The symbols move the objects like this.
Teg: x>Dev, z>Riz, f>Zir, s>Rop, h>Ner, y>Sop
Keb: x>Zep, z>Lat, f>Kof, s>Dur, h>Dom, y>Seg
Tof: x>Lat, z>Buz, f>Gik, s>Lis, h>Seg, y>Nif
Dev: x>Bep, z>Par, f>Sak, s>Nar, h>Rop, y>Bev
Kan: x>Sir, z>Zet, f>Nid, s>Zom, h>Rim, y>Reg
Nif: x>Did, z>Vof, f>Buz, s>Tof, h>Zat, y>Dur
Nar: x>Gab, z>Sak, f>Pez, s>Rof, h>Fef, y>Dev
Liv: x>Pav, z>Fup, f>Ful, s>Gup, h>Gik, y>Bof
Rop: x>Nar, z>Zir, f>Bep, s>Fef, h>Dep, y>Teg
Ver: x>Pas, z>Pav, f>Vin, s>Viz, h>Kof, y>Gik
Zas: x>Buz, z>Viz, f>Bof, s>Did, h>Nif, y>Zep
Tuv: x>Zat, z>Dur, f>Nif, s>Lop, h>Lel, y>Pup
Kes: x>Nid, z>Mef, f>Rig, s>Sir, h>Kan, y>Piz
Neb: x>Mim, z>Nar, f>Rof, s>Sop, h>Fup, y>Dep
Pes: x>Tuv, z>Dom, f>Doz, s>Lel, h>Ven, y>Nid
Ful: x>Teg, z>Mim, f>Bev, s>Ner, h>Pav, y>Fup
Mim: x>Riz, z>Gab, f>Zof, s>Bev, h>Sop, y>Fef
Pup: x>Doz, z>Keb, f>Dur, s>Tuv, h>Pes, y>Rig
Bib: x>Kub, z>Sir, f>Ven, s>Nin, h>Par, y>Rim
Buz: x>Liv, z>Peb, f>Boz, s>Gik, h>Did, y>Vof
Pak: x>Neb, z>Rop, f>Fef, s>Fup, h>Peb, y>Vin
Zof: x>Bib, z>Kan, f>Zom, s>Par, h>Riz, y>Gab
Vin: x>Dep, z>Teg, f>Rop, s>Pak, h>Pas, y>Pav
Sak: x>Reg, z>Kub, f>Piz, s>Pez, h>Bep, y>Par
Par: x>Nin, z>Zom, f>Kub, s>Sak, h>Zir, y>Zof
Nin: x>Piz, z>Ven, f>Kud, s>Reg, h>Sak, y>Bib
Did: x>Gik, z>Bof, f>Liv, s>Lat, h>Tof, y>Zas
Sir: x>Pes, z>Rig, f>Pup, s>Ven, h>Zom, y>Kes
Kub: x>Kud, z>Pes, f>Lel, s>Piz, h>Nin, y>Zom
Nid: x>Pup, z>Dup, f>Dom, s>Pes, h>Sir, y>Zet
Ven: x>Lel, z>Pup, f>Tuv, s>Kud, h>Kub, y>Sir
Zep: x>Vof, z>Ver, f>Viz, s>Zas, h>Dur, y>Lis
Kof: x>Viz, z>Gup, f>Pas, s>Vof, h>Zep, y>Lat
Gup: x>Vin, z>Ful, f>Ner, s>Pas, h>Ver, y>Liv
Dep: x>Fef, z>Dev, f>Nar, s>Neb, h>Pak, y>Ner
Pav: x>Ner, z>Sop, f>Teg, s>Vin, h>Gup, y>Boz
Mef: x>Dup, z>Zat, f>Seg, s>Rig, h>Zet, y>Lel
Bev: x>Zir, z>Zof, f>Par, s>Dev, h>Teg, y>Mim
Sop: x>Bev, z>Rof, f>Riz, s>Teg, h>Ful, y>Neb
Zom: x>Ven, z>Nid, f>Pes, s>Kub, h>Bib, y>Kan
Zir: x>Sak, z>Bib, f>Nin, s>Bep, h>Dev, y>Riz
Zet: x>Rig, z>Lop, f>Dup, s>Nid, h>Kes, y>Kud
Doz: x>Nif, z>Zep, f>Zas, s>Zat, h>Tuv, y>Dom
Fef: x>Rof, z>Bep, f>Gab, s>Mim, h>Neb, y>Rop
Rig: x>Dom, z>Seg, f>Keb, s>Pup, h>Nid, y>Mef
Reg: x>Kes, z>Kud, f>Zet, s>Kan, h>Pez, y>Nin
Zat: x>Tof, z>Zas, f>Did, s>Seg, h>Lop, y>Doz
Dom: x>Dur, z>Lis, f>Zep, s>Doz, h>Pup, y>Dup
Bep: x>Pez, z>Nin, f>Reg, s>Gab, h>Nar, y>Zir
Boz: x>Ful, z>Neb, f>Sop, s>Pav, h>Liv, y>Peb
Bof: x>Boz, z>Pak, f>Fup, s>Liv, h>Buz, y>Viz
Gik: x>Gup, z>Boz, f>Pav, s>Ver, h>Lat, y>Buz
Peb: x>Fup, z>Dep, f>Neb, s>Boz, h>Bof, y>Pas
Fup: x>Sop, z>Fef, f>Mim, s>Ful, h>Boz, y>Pak
Lop: x>Seg, z>Nif, f>Tof, s>Dup, h>Mef, y>Tuv
Dur: x>Zas, z>Kof, f>Vof, s>Nif, h>Doz, y>Keb
Rof: x>Zof, z>Pez, f>Rim, s>Riz, h>Mim, y>Nar
Lel: x>Lop, z>Doz, f>Zat, s>Mef, h>Kud, y>Pes
Ner: x>Rop, z>Bev, f>Dev, s>Dep, h>Vin, y>Ful
Seg: x>Lis, z>Did, f>Lat, s>Keb, h>Dup, y>Zat
Pez: x>Kan, z>Piz, f>Kes, s>Rim, h>Gab, y>Sak
Vof: x>Bof, z>Pas, f>Peb, s>Buz, h>Zas, y>Kof
Lis: x>Kof, z>Gik, f>Ver, s>Zep, h>Keb, y>Tof
Gab: x>Rim, z>Reg, f>Kan, s>Zof, h>Rof, y>Bep
Lat: x>Ver, z>Liv, f>Gup, s>Kof, h>Lis, y>Did
Kud: x>Mef, z>Tuv, f>Lop, s>Zet, h>Piz, y>Ven
Viz: x>Peb, z>Vin, f>Pak, s>Bof, h>Vof, y>Ver
Dup: x>Keb, z>Tof, f>Lis, s>Dom, h>Rig, y>Lop
Riz: x>Par, z>Rim, f>Bib, s>Zir, h>Bev, y>Rof
Rim: x>Zom, z>Kes, f>Sir, s>Bib, h>Zof, y>Pez
Pas: x>Pak, z>Ner, f>Dep, s>Peb, h>Viz, y>Gup
Piz: x>Zet, z>Lel, f>Mef, s>Kes, h>Reg, y>Kub

In the rows, zero is written as 472.

The rows follow the links: the fewer symbols apart two objects are, the more alike their rows tend to be.

Each row is also shifted at random along 2 hidden directions that mean nothing.

Some objects, each with a row of numbers:
Bev -> [777, 565, 476, 570, 418, 559, 505, 369, 515, 518, 345, 330, 470, 481, 546, 430, 399, 509, 532, 486, 464, 394, 498, 333, 353, 483, 438, 502, 482, 501, 414, 463, 306, 408, 590, 548, 355, 560, 448]
Sak -> [584, 424, 541, 428, 357, 466, 614, 548, 316, 631, 579, 328, 373, 488, 526, 582, 337, 512, 497, 380, 249, 345, 291, 401, 527, 448, 451, 535, 400, 564, 407, 514, 544, 601, 285, 500, 325, 544, 456]
Lis -> [471, 394, 429, 353, 642, 557, 342, 480, 559, 361, 499, 581, 605, 487, 472, 434, 554, 376, 438, 545, 562, 673, 616, 489, 602, 431, 490, 344, 397, 346, 535, 502, 460, 486, 560, 415, 637, 449, 466]
Pav -> [358, 425, 310, 600, 321, 522, 402, 593, 440, 326, 406, 471, 521, 420, 468, 481, 576, 508, 540, 562, 534, 585, 471, 330, 528, 310, 459, 490, 524, 566, 370, 466, 382, 449, 377, 386, 456, 554, 590]
Keb -> [281, 416, 363, 361, 506, 392, 423, 461, 459, 419, 588, 541, 526, 441, 361, 524, 488, 436, 471, 514, 533, 594, 466, 621, 583, 398, 456, 375, 339, 488, 491, 545, 500, 467, 506, 409, 633, 310, 439]
Ful -> [447, 450, 406, 566, 342, 642, 467, 601, 434, 399, 377, 438, 440, 479, 494, 445, 457, 500, 542, 564, 534, 498, 393, 359, 590, 378, 509, 381, 508, 523, 380, 529, 429, 572, 386, 342, 332, 684, 468]
Dev -> [596, 618, 484, 622, 363, 531, 547, 382, 531, 519, 330, 375, 533, 395, 586, 416, 469, 546, 513, 468, 448, 363, 553, 364, 306, 503, 466, 525, 589, 496, 492, 409, 356, 363, 581, 547, 340, 516, 525]
Pup -> [336, 441, 570, 382, 595, 251, 423, 484, 434, 538, 595, 564, 379, 539, 398, 538, 471, 422, 383, 371, 434, 419, 426, 582, 416, 556, 478, 595, 490, 422, 531, 479, 588, 451, 339, 523, 582, 361, 447]
Fup -> [552, 437, 387, 560, 375, 639, 439, 608, 518, 337, 366, 546, 526, 405, 505, 400, 573, 524, 534, 569, 511, 540, 524, 339, 582, 395, 489, 404, 552, 493, 424, 443, 439, 496, 425, 346, 403, 630, 579]
Kub -> [472, 549, 526, 353, 428, 503, 689, 369, 480, 557, 541, 446, 534, 325, 456, 404, 438, 524, 484, 391, 386, 381, 451, 645, 486, 593, 491, 409, 447, 471, 583, 440, 568, 477, 609, 463, 407, 355, 433]
Sop -> [601, 536, 469, 591, 386, 657, 511, 529, 508, 422, 339, 467, 430, 449, 511, 385, 396, 515, 520, 554, 569, 451, 412, 406, 470, 484, 498, 378, 573, 494, 421, 482, 431, 543, 525, 428, 305, 627, 399]
Nid -> [301, 429, 590, 294, 666, 394, 503, 400, 441, 693, 585, 354, 461, 611, 509, 547, 325, 379, 406, 341, 342, 381, 451, 489, 463, 507, 465, 504, 331, 418, 510, 525, 484, 545, 488, 615, 544, 429, 371]
Dep -> [649, 510, 467, 607, 405, 733, 495, 585, 521, 338, 342, 506, 484, 398, 506, 354, 504, 500, 514, 554, 568, 480, 511, 399, 524, 460, 510, 388, 603, 445, 452, 467, 464, 520, 465, 364, 312, 645, 508]
Bep -> [576, 519, 539, 528, 359, 426, 569, 487, 481, 498, 434, 413, 532, 371, 578, 426, 599, 612, 479, 394, 251, 373, 574, 324, 419, 507, 482, 629, 589, 494, 482, 311, 461, 361, 387, 500, 378, 522, 642]
Gik -> [289, 462, 403, 624, 544, 396, 317, 504, 494, 426, 363, 462, 320, 646, 398, 515, 351, 351, 450, 541, 695, 544, 374, 470, 367, 409, 457, 507, 493, 485, 375, 581, 336, 483, 443, 553, 559, 561, 354]
Zet -> [204, 528, 593, 378, 563, 382, 584, 395, 579, 533, 500, 555, 593, 384, 563, 344, 603, 516, 368, 355, 338, 358, 661, 551, 415, 658, 503, 565, 567, 321, 635, 288, 565, 384, 554, 493, 512, 424, 579]
Buz -> [556, 485, 490, 576, 628, 467, 245, 473, 625, 348, 334, 604, 423, 569, 446, 426, 541, 367, 388, 558, 686, 567, 568, 484, 370, 488, 468, 504, 570, 353, 471, 467, 447, 400, 517, 490, 611, 531, 491]
Zir -> [709, 534, 523, 559, 399, 455, 554, 466, 501, 486, 392, 439, 593, 361, 593, 397, 648, 626, 487, 416, 267, 336, 653, 312, 389, 502, 465, 634, 602, 449, 497, 272, 437, 290, 423, 480, 402, 509, 688]
Vof -> [448, 468, 481, 583, 664, 497, 254, 506, 597, 366, 372, 569, 405, 592, 447, 433, 481, 340, 390, 529, 673, 567, 528, 447, 369, 479, 486, 454, 522, 368, 467, 498, 421, 438, 496, 487, 599, 534, 455]
Par -> [376, 459, 550, 490, 308, 437, 660, 563, 401, 554, 488, 448, 429, 363, 518, 474, 549, 597, 489, 365, 271, 297, 422, 411, 477, 518, 477, 583, 575, 528, 449, 389, 565, 490, 295, 447, 285, 558, 569]
Ven -> [360, 531, 558, 323, 548, 426, 612, 351, 528, 561, 546, 436, 592, 415, 546, 393, 491, 480, 406, 392, 335, 354, 592, 539, 442, 601, 490, 472, 451, 365, 597, 402, 515, 431, 664, 558, 475, 402, 460]
Liv -> [677, 514, 371, 645, 467, 410, 249, 476, 581, 265, 353, 610, 538, 400, 413, 428, 679, 513, 475, 556, 609, 608, 617, 391, 336, 409, 435, 573, 623, 469, 462, 369, 370, 225, 458, 443, 605, 425, 644]
Rop -> [587, 616, 483, 639, 366, 648, 541, 440, 525, 440, 305, 423, 446, 419, 521, 352, 408, 548, 496, 518, 544, 390, 459, 440, 363, 540, 486, 424, 605, 488, 463, 434, 389, 475, 608, 459, 298, 582, 457]
Rig -> [321, 341, 570, 311, 628, 300, 425, 463, 325, 702, 639, 344, 293, 734, 423, 660, 231, 337, 405, 373, 390, 405, 284, 528, 490, 433, 469, 543, 273, 474, 426, 642, 495, 613, 328, 606, 577, 408, 298]
Doz -> [384, 405, 393, 373, 496, 305, 429, 479, 417, 450, 613, 560, 443, 446, 323, 551, 502, 428, 434, 453, 531, 563, 411, 653, 490, 446, 451, 458, 395, 499, 474, 538, 565, 432, 473, 419, 633, 234, 460]
Gab -> [595, 485, 546, 515, 390, 454, 582, 510, 416, 554, 468, 394, 523, 391, 563, 452, 567, 574, 472, 394, 255, 342, 534, 326, 475, 488, 504, 629, 543, 488, 458, 356, 479, 420, 315, 501, 359, 547, 605]

Complete each set of four: the symbols that take the first to the second take the third to the fourth, perhaps in another order.
Answer with the object's name.
A [365, 453, 614, 314, 642, 374, 513, 396, 497, 622, 566, 459, 526, 552, 541, 464, 460, 449, 390, 359, 314, 373, 564, 479, 465, 558, 494, 554, 409, 344, 543, 428, 522, 452, 499, 602, 553, 423, 439]
B [484, 445, 628, 305, 706, 389, 443, 395, 510, 583, 563, 490, 524, 545, 518, 468, 485, 412, 376, 350, 318, 404, 579, 491, 467, 567, 486, 562, 411, 324, 560, 429, 545, 457, 454, 581, 598, 402, 457]
C [401, 438, 464, 412, 507, 289, 406, 484, 460, 401, 560, 618, 472, 434, 306, 505, 592, 457, 428, 402, 519, 551, 484, 685, 454, 513, 468, 501, 466, 479, 529, 442, 582, 404, 434, 408, 659, 247, 518]
D Doz

A [518, 370, 411, 347, 539, 329, 408, 456, 380, 463, 630, 535, 451, 477, 333, 579, 486, 399, 486, 462, 524, 611, 416, 637, 516, 434, 454, 440, 357, 516, 471, 570, 543, 461, 439, 431, 656, 247, 458]
B [168, 432, 370, 347, 479, 443, 410, 462, 488, 396, 561, 566, 565, 397, 385, 463, 534, 429, 453, 519, 564, 617, 515, 597, 598, 436, 459, 358, 421, 464, 512, 488, 529, 447, 535, 362, 622, 341, 476]
C [334, 555, 463, 645, 329, 652, 554, 576, 542, 362, 304, 478, 393, 415, 518, 353, 428, 555, 509, 541, 567, 397, 403, 449, 453, 489, 506, 401, 633, 504, 405, 452, 457, 562, 477, 361, 243, 685, 461]
D Fef

A [537, 578, 466, 579, 344, 489, 546, 368, 480, 592, 376, 273, 488, 441, 586, 481, 422, 537, 518, 440, 405, 335, 472, 322, 344, 459, 436, 559, 520, 565, 428, 436, 328, 433, 528, 583, 312, 542, 481]
B [593, 591, 465, 621, 379, 646, 540, 440, 500, 484, 334, 364, 385, 489, 493, 417, 339, 502, 506, 526, 567, 395, 389, 420, 403, 506, 474, 395, 533, 495, 413, 497, 379, 552, 591, 501, 298, 603, 405]
C [255, 470, 285, 630, 277, 470, 415, 562, 485, 323, 354, 541, 520, 357, 469, 442, 661, 565, 557, 554, 558, 562, 531, 373, 453, 346, 442, 484, 585, 563, 437, 412, 394, 344, 388, 365, 453, 548, 629]
D Bof

A [662, 462, 560, 498, 381, 453, 599, 510, 433, 537, 459, 407, 523, 397, 581, 453, 572, 599, 492, 367, 248, 350, 541, 316, 443, 509, 454, 626, 541, 492, 465, 361, 460, 405, 349, 495, 367, 531, 620]
B [598, 486, 565, 377, 374, 515, 676, 459, 375, 560, 561, 430, 434, 372, 435, 496, 393, 504, 497, 391, 358, 358, 362, 626, 527, 547, 475, 418, 422, 511, 513, 460, 609, 600, 498, 434, 352, 351, 409]
C [416, 524, 540, 386, 342, 499, 698, 440, 407, 570, 528, 435, 415, 353, 434, 467, 372, 538, 481, 400, 384, 309, 356, 683, 477, 581, 470, 393, 494, 530, 536, 470, 579, 577, 538, 434, 329, 395, 398]
D Zet

A [404, 409, 391, 354, 554, 465, 403, 439, 522, 356, 561, 616, 601, 415, 380, 423, 597, 442, 472, 521, 539, 679, 574, 577, 586, 442, 474, 371, 406, 402, 560, 490, 515, 428, 564, 391, 668, 298, 514]
B [542, 394, 432, 375, 540, 312, 407, 490, 384, 446, 625, 570, 433, 485, 330, 581, 498, 407, 453, 424, 469, 557, 433, 636, 492, 438, 463, 470, 379, 459, 484, 522, 562, 439, 419, 465, 668, 245, 458]
C [550, 437, 549, 418, 362, 480, 651, 542, 337, 576, 541, 415, 396, 413, 480, 522, 421, 543, 519, 376, 282, 320, 305, 462, 543, 486, 492, 513, 484, 528, 440, 470, 603, 569, 317, 431, 339, 480, 479]
D Bep

A [352, 556, 452, 568, 354, 480, 584, 382, 424, 615, 387, 205, 434, 480, 580, 510, 326, 538, 528, 441, 394, 298, 391, 340, 363, 433, 441, 539, 488, 603, 400, 479, 294, 471, 543, 607, 291, 587, 401]
B [818, 510, 493, 570, 435, 725, 489, 487, 489, 449, 383, 382, 434, 504, 507, 449, 324, 452, 532, 567, 547, 492, 379, 357, 505, 451, 477, 347, 464, 498, 404, 563, 400, 590, 505, 458, 322, 637, 376]
C [372, 513, 548, 303, 491, 472, 672, 333, 488, 610, 538, 405, 523, 401, 521, 458, 387, 507, 438, 391, 357, 366, 484, 614, 491, 574, 466, 402, 411, 430, 566, 446, 523, 502, 648, 525, 411, 380, 387]
D Bib

A [359, 470, 604, 300, 636, 411, 539, 353, 468, 666, 572, 395, 533, 546, 545, 477, 416, 430, 391, 372, 314, 388, 536, 484, 479, 568, 508, 512, 405, 367, 540, 465, 491, 474, 545, 586, 537, 417, 414]
B [230, 460, 607, 421, 601, 230, 441, 482, 473, 519, 549, 570, 408, 502, 448, 468, 521, 489, 340, 353, 380, 400, 474, 603, 386, 602, 492, 635, 552, 375, 550, 379, 622, 422, 363, 481, 563, 394, 506]
C [547, 356, 397, 324, 551, 407, 401, 426, 405, 425, 630, 522, 514, 470, 329, 576, 501, 392, 500, 515, 546, 655, 465, 581, 586, 375, 450, 383, 291, 502, 471, 568, 488, 485, 513, 413, 694, 258, 437]
D Lis

A [579, 535, 546, 408, 353, 497, 685, 448, 423, 500, 553, 499, 473, 331, 460, 421, 469, 572, 495, 396, 362, 360, 413, 631, 496, 606, 497, 400, 502, 495, 529, 378, 634, 512, 515, 426, 336, 379, 478]
B [511, 427, 628, 277, 684, 396, 484, 382, 493, 614, 586, 435, 530, 573, 561, 494, 411, 428, 387, 375, 318, 401, 559, 480, 476, 534, 470, 526, 343, 336, 554, 478, 508, 490, 514, 595, 595, 405, 438]
C [883, 512, 490, 567, 443, 709, 487, 445, 481, 463, 342, 422, 446, 538, 524, 452, 344, 436, 526, 536, 586, 469, 431, 368, 460, 484, 467, 364, 458, 458, 404, 538, 367, 559, 551, 467, 328, 594, 380]
D Bep

A [695, 587, 486, 627, 385, 656, 501, 487, 558, 402, 318, 470, 422, 458, 487, 404, 431, 524, 514, 528, 554, 436, 463, 425, 421, 507, 473, 390, 586, 454, 444, 433, 437, 498, 548, 430, 296, 622, 458]
B [874, 433, 505, 471, 469, 502, 513, 423, 401, 625, 476, 258, 542, 507, 589, 563, 446, 519, 532, 408, 271, 397, 523, 220, 491, 397, 427, 561, 374, 516, 412, 478, 329, 423, 422, 617, 415, 517, 524]
C [297, 487, 356, 651, 471, 356, 299, 475, 500, 413, 369, 486, 348, 567, 375, 535, 437, 445, 475, 539, 672, 534, 400, 438, 335, 400, 434, 539, 506, 565, 381, 555, 343, 408, 446, 527, 526, 496, 424]
D Pak

A [424, 368, 541, 353, 594, 274, 407, 503, 396, 527, 617, 525, 356, 585, 376, 590, 408, 387, 416, 381, 457, 473, 381, 596, 473, 496, 488, 560, 376, 459, 465, 541, 579, 504, 362, 529, 598, 330, 414]
B [212, 405, 368, 342, 494, 447, 449, 460, 465, 415, 594, 539, 528, 446, 393, 525, 486, 424, 482, 523, 564, 618, 494, 589, 580, 412, 474, 328, 379, 467, 510, 536, 519, 480, 560, 378, 620, 362, 429]
C [379, 482, 304, 623, 328, 413, 339, 516, 504, 357, 371, 505, 491, 435, 417, 489, 590, 510, 532, 553, 573, 582, 499, 368, 404, 334, 422, 528, 529, 592, 415, 460, 356, 354, 412, 423, 517, 496, 571]
D Ner

A [336, 455, 476, 437, 493, 256, 404, 506, 457, 416, 549, 666, 423, 396, 337, 466, 586, 486, 395, 423, 495, 502, 455, 700, 407, 550, 469, 576, 513, 447, 544, 424, 634, 381, 390, 403, 614, 279, 517]
B [179, 392, 393, 395, 566, 528, 381, 494, 514, 429, 530, 533, 549, 527, 455, 486, 453, 378, 461, 547, 616, 613, 516, 511, 597, 454, 486, 338, 380, 423, 503, 552, 457, 541, 553, 402, 607, 487, 394]
C [378, 506, 513, 315, 475, 512, 679, 348, 426, 611, 587, 349, 506, 411, 484, 491, 302, 486, 487, 409, 359, 365, 427, 610, 498, 545, 479, 381, 384, 467, 534, 497, 496, 538, 625, 510, 414, 381, 337]
D Mef

A [694, 520, 535, 310, 494, 529, 658, 359, 467, 556, 583, 430, 559, 388, 496, 453, 424, 492, 464, 400, 357, 428, 454, 597, 495, 563, 472, 356, 397, 441, 565, 454, 564, 498, 658, 487, 435, 335, 435]
B [607, 527, 531, 321, 425, 509, 661, 374, 404, 617, 576, 388, 461, 416, 455, 508, 344, 488, 518, 430, 361, 384, 381, 627, 544, 565, 453, 351, 377, 500, 528, 504, 536, 557, 587, 477, 404, 350, 388]
C [763, 510, 467, 500, 411, 481, 533, 407, 447, 599, 450, 292, 528, 482, 609, 494, 424, 531, 530, 425, 300, 380, 511, 241, 425, 403, 426, 545, 409, 524, 406, 468, 340, 415, 467, 607, 404, 521, 497]
D Rof

A [307, 500, 577, 339, 566, 415, 587, 379, 545, 569, 540, 468, 595, 446, 565, 392, 493, 492, 413, 366, 351, 361, 606, 535, 464, 590, 517, 517, 452, 353, 617, 370, 513, 428, 580, 527, 482, 417, 485]
B [573, 436, 623, 337, 699, 332, 390, 419, 463, 565, 608, 549, 452, 586, 467, 500, 507, 401, 380, 380, 369, 453, 526, 511, 437, 566, 488, 601, 433, 336, 543, 448, 580, 455, 408, 577, 632, 379, 496]
C [656, 407, 565, 389, 388, 497, 628, 520, 300, 592, 580, 393, 352, 483, 468, 549, 361, 496, 512, 382, 301, 351, 281, 483, 557, 496, 482, 475, 392, 546, 411, 541, 563, 631, 352, 459, 337, 457, 411]
D Zom

A [441, 385, 451, 361, 647, 568, 347, 467, 550, 402, 501, 569, 569, 554, 456, 441, 494, 338, 437, 545, 590, 640, 589, 468, 605, 426, 511, 343, 371, 372, 510, 527, 464, 500, 534, 421, 657, 497, 436]
B [564, 474, 381, 588, 355, 582, 417, 582, 543, 276, 362, 596, 596, 355, 486, 378, 705, 572, 545, 565, 511, 585, 611, 335, 542, 390, 462, 473, 592, 495, 439, 387, 428, 388, 382, 320, 457, 548, 666]
C [548, 506, 350, 659, 472, 385, 261, 483, 529, 336, 342, 553, 464, 497, 402, 505, 578, 462, 499, 567, 641, 579, 500, 413, 310, 398, 421, 555, 550, 493, 419, 459, 355, 320, 468, 476, 581, 453, 549]
D Fef

A [242, 509, 512, 564, 295, 403, 625, 499, 387, 590, 408, 341, 442, 390, 586, 469, 496, 633, 477, 388, 269, 261, 460, 375, 422, 485, 446, 612, 570, 545, 455, 378, 433, 421, 349, 529, 301, 576, 538]
B [862, 482, 560, 340, 422, 540, 634, 429, 426, 518, 562, 458, 509, 381, 438, 474, 423, 494, 504, 417, 332, 394, 416, 591, 524, 554, 465, 390, 438, 493, 501, 480, 598, 556, 507, 430, 379, 371, 426]
C [794, 551, 466, 551, 431, 611, 496, 376, 475, 565, 393, 267, 422, 554, 527, 512, 275, 433, 531, 518, 512, 403, 418, 360, 389, 407, 462, 410, 401, 537, 375, 579, 293, 507, 583, 602, 325, 538, 339]
D Zof

A [840, 470, 586, 370, 441, 511, 646, 497, 412, 504, 547, 537, 478, 336, 480, 435, 507, 554, 499, 401, 302, 378, 449, 542, 510, 569, 482, 455, 492, 474, 494, 403, 653, 496, 416, 416, 376, 407, 514]
B [259, 482, 551, 311, 570, 422, 598, 350, 477, 655, 552, 366, 530, 519, 568, 496, 369, 428, 415, 381, 339, 350, 500, 497, 489, 551, 488, 465, 348, 414, 532, 467, 506, 515, 581, 585, 478, 433, 382]
C [362, 445, 625, 341, 653, 310, 463, 430, 494, 556, 552, 524, 494, 540, 496, 469, 523, 438, 357, 329, 347, 390, 548, 543, 440, 574, 505, 615, 465, 322, 563, 379, 565, 445, 437, 554, 574, 401, 498]
D Seg

